Below are the code and all the weights of a small trained network. Each question names an input and a class and asks about switching units off, where a switched-off unit gives its printed mean instead of its output.

import numpy as np


def w(rows, s, z=0):
    codes = np.array(rows[::2]) - 128.0
    scale = np.full(codes.shape[1], s)
    scale[-1] = z or s
    return codes * scale


def f(y):
    return np.maximum(y, 0)


def log_softmax(a):
    a = a - a.max(-1, keepdims=True)
    return a - np.log(np.exp(a).sum(-1, keepdims=True))


def net(x, mask):
    res = np.array(x, float).reshape(1, 8) / 4 @ E
    y = f(res @ A[0][:, :-1].T + A[0][:, -1])
    res = res + np.where(mask, y, B[0][:, -1]) @ B[0][:, :-1]
    return log_softmax(res[-1] @ U[:, :-1].T + U[:, -1])


A, B = {}, {}
E = w([
[116,123,125,142,131,120,87],'x0',
[140,93,118,131,142,127,82],'x1',
[163,92,100,107,139,113,129],'x2',
[110,136,142,122,122,144,139],'x3',
[114,133,136,126,124,136,130],'x4',
[123,148,129,119,124,124,161],'x5',
[203,244,88,27,91,187,20],'x6',
[97,136,3,190,116,248,179],'x7',
],0.007)
A[0] = w([
[168,99,107,176,115,88,115,108],'neuron 0',
[99,91,99,199,187,141,174,157],'neuron 1',
[162,211,5,130,70,237,88,111],'neuron 2',
[99,85,148,187,183,105,165,218],'neuron 3',
[118,54,255,116,128,31,154,234],'neuron 4',
[178,174,191,27,108,114,78,131],'neuron 5',
[141,110,116,122,138,118,111,126],'neuron 6',
[104,75,107,230,105,101,160,198],'neuron 7',
[103,130,31,168,127,187,141,143],'neuron 8',
[206,221,210,22,100,132,37,201],'neuron 9',
[109,96,102,180,116,145,155,121],'neuron 10',
[132,119,94,171,125,78,108,136],'neuron 11',
[162,200,103,56,90,165,71,145],'neuron 12',
[108,166,58,108,150,165,110,83],'neuron 13',
[139,115,210,93,146,106,114,239],'neuron 14',
[90,96,49,174,148,167,167,147],'neuron 15',
[93,57,160,199,173,98,177,255],'neuron 16',
[115,108,104,158,114,153,144,126],'neuron 17',
[147,125,134,144,95,135,126,89],'neuron 18',
[115,75,37,222,103,195,178,160],'neuron 19',
],0.0079,0.004)
B[0] = w([
[126,143,136,115,132,128,142,142],'neuron 0',
[67,136,154,138,78,132,122,189],'neuron 1',
[128,145,62,129,248,200,73,228],'neuron 2',
[59,142,193,136,117,98,150,198],'neuron 3',
[153,139,253,108,217,81,126,228],'neuron 4',
[173,115,91,145,47,85,143,205],'neuron 5',
[123,135,122,117,123,113,121,136],'neuron 6',
[82,119,157,168,96,140,188,200],'neuron 7',
[66,82,84,141,164,184,114,195],'neuron 8',
[240,117,85,108,29,93,136,252],'neuron 9',
[100,132,124,125,70,118,122,165],'neuron 10',
[123,137,139,119,128,122,145,144],'neuron 11',
[189,131,44,96,147,131,76,210],'neuron 12',
[119,142,87,151,176,149,142,161],'neuron 13',
[171,141,192,118,137,77,162,193],'neuron 14',
[60,124,114,150,82,170,123,192],'neuron 15',
[73,119,229,156,148,96,161,222],'neuron 16',
[100,125,117,130,103,147,138,156],'neuron 17',
[123,119,130,134,132,113,119,128],'neuron 18',
[22,137,101,152,72,180,142,218],'neuron 19',
],0.016,0.011)
U = w([
[172,142,214,112,191,60,167,202],'0',
[94,117,128,142,42,161,162,3],'1',
[236,143,96,89,1,84,138,180],'2',
[177,152,42,105,208,190,104,127],'3',
],0.0073,0.0014)

Each question gives the input, the list of numbers given to net, and the class t.
The units are the neurons (one row each of A and B). Each row of codes is followed by its name. A weight is (code - 128) times the scale printed after its matrix; where a second scale follows, it is the last column's (A, B and U).
mask holds one flag per neuron, in row order. A switched-off neuron (its flag False) gives its mean, the last column of its row in B, instead of its output. The means were averaged over made-up inputs and are rounded, as every weight is.
A unit's drop is (log p(t) with every unit on - log p(t) with that unit switched off) / (log p(t) with every unit on - log p(t) with every unit switched off).
The circuit of an input: a set's keep is (log p(t) with only the set's units on - log p(t) with every unit switched off) / (log p(t) with every unit on - log p(t) with every unit switched off). Starting from the 12 units with the biggest drops (on a tie, the unit counted first), units are removed one at a time, each time the one whose removal leaves the highest keep (on an exact tie, the one counted first), for as long as the keep stays at least 0.8.
units of the circuit, in order: the units of the circuit, biggest drop first
unit that matters most: the unit with the biggest drop
k most important neurons: the k neurons with the biggest drops, biggest first
drop when u is switched off: that unit's drop, to one decimal
input [0,2,0,4,1,7,1,-3], class 2: unit that matters most => neuron 16
input [3,1,-1,-7,5,1,-2,0], class 0: units of the circuit, in order => (neuron 19; neuron 9)
input [-8,8,-5,6,6,1,5,0], class 2: 2 most important neurons => (neuron 9; neuron 5)
input [7,-7,-6,3,8,-2,-2,0], class 0: units of the circuit, in order => (neuron 19; neuron 9)
input [-1,-8,4,-1,-3,-8,-8,0], class 0: 2 most important neurons => (neuron 4; neuron 16)
input [1,2,0,-7,-7,-4,-8,0], class 0: 2 most important neurons => (neuron 4; neuron 16)
input [-6,1,8,-7,3,-6,-6,0], class 0: 2 most important neurons => (neuron 4; neuron 16)
input [4,3,-3,-8,-1,3,3,7], class 3: drop when neuron 18 is switched off => 0.0
input [4,-1,-5,2,3,-1,-3,-1], class 0: drop when neuron 7 is switched off => 0.0
input [-8,8,-2,1,7,4,1,8], class 3: drop when neuron 16 is switched off => 0.1
input [-4,1,-3,2,5,-1,1,-1], class 2: drop when neuron 2 is switched off => 0.2
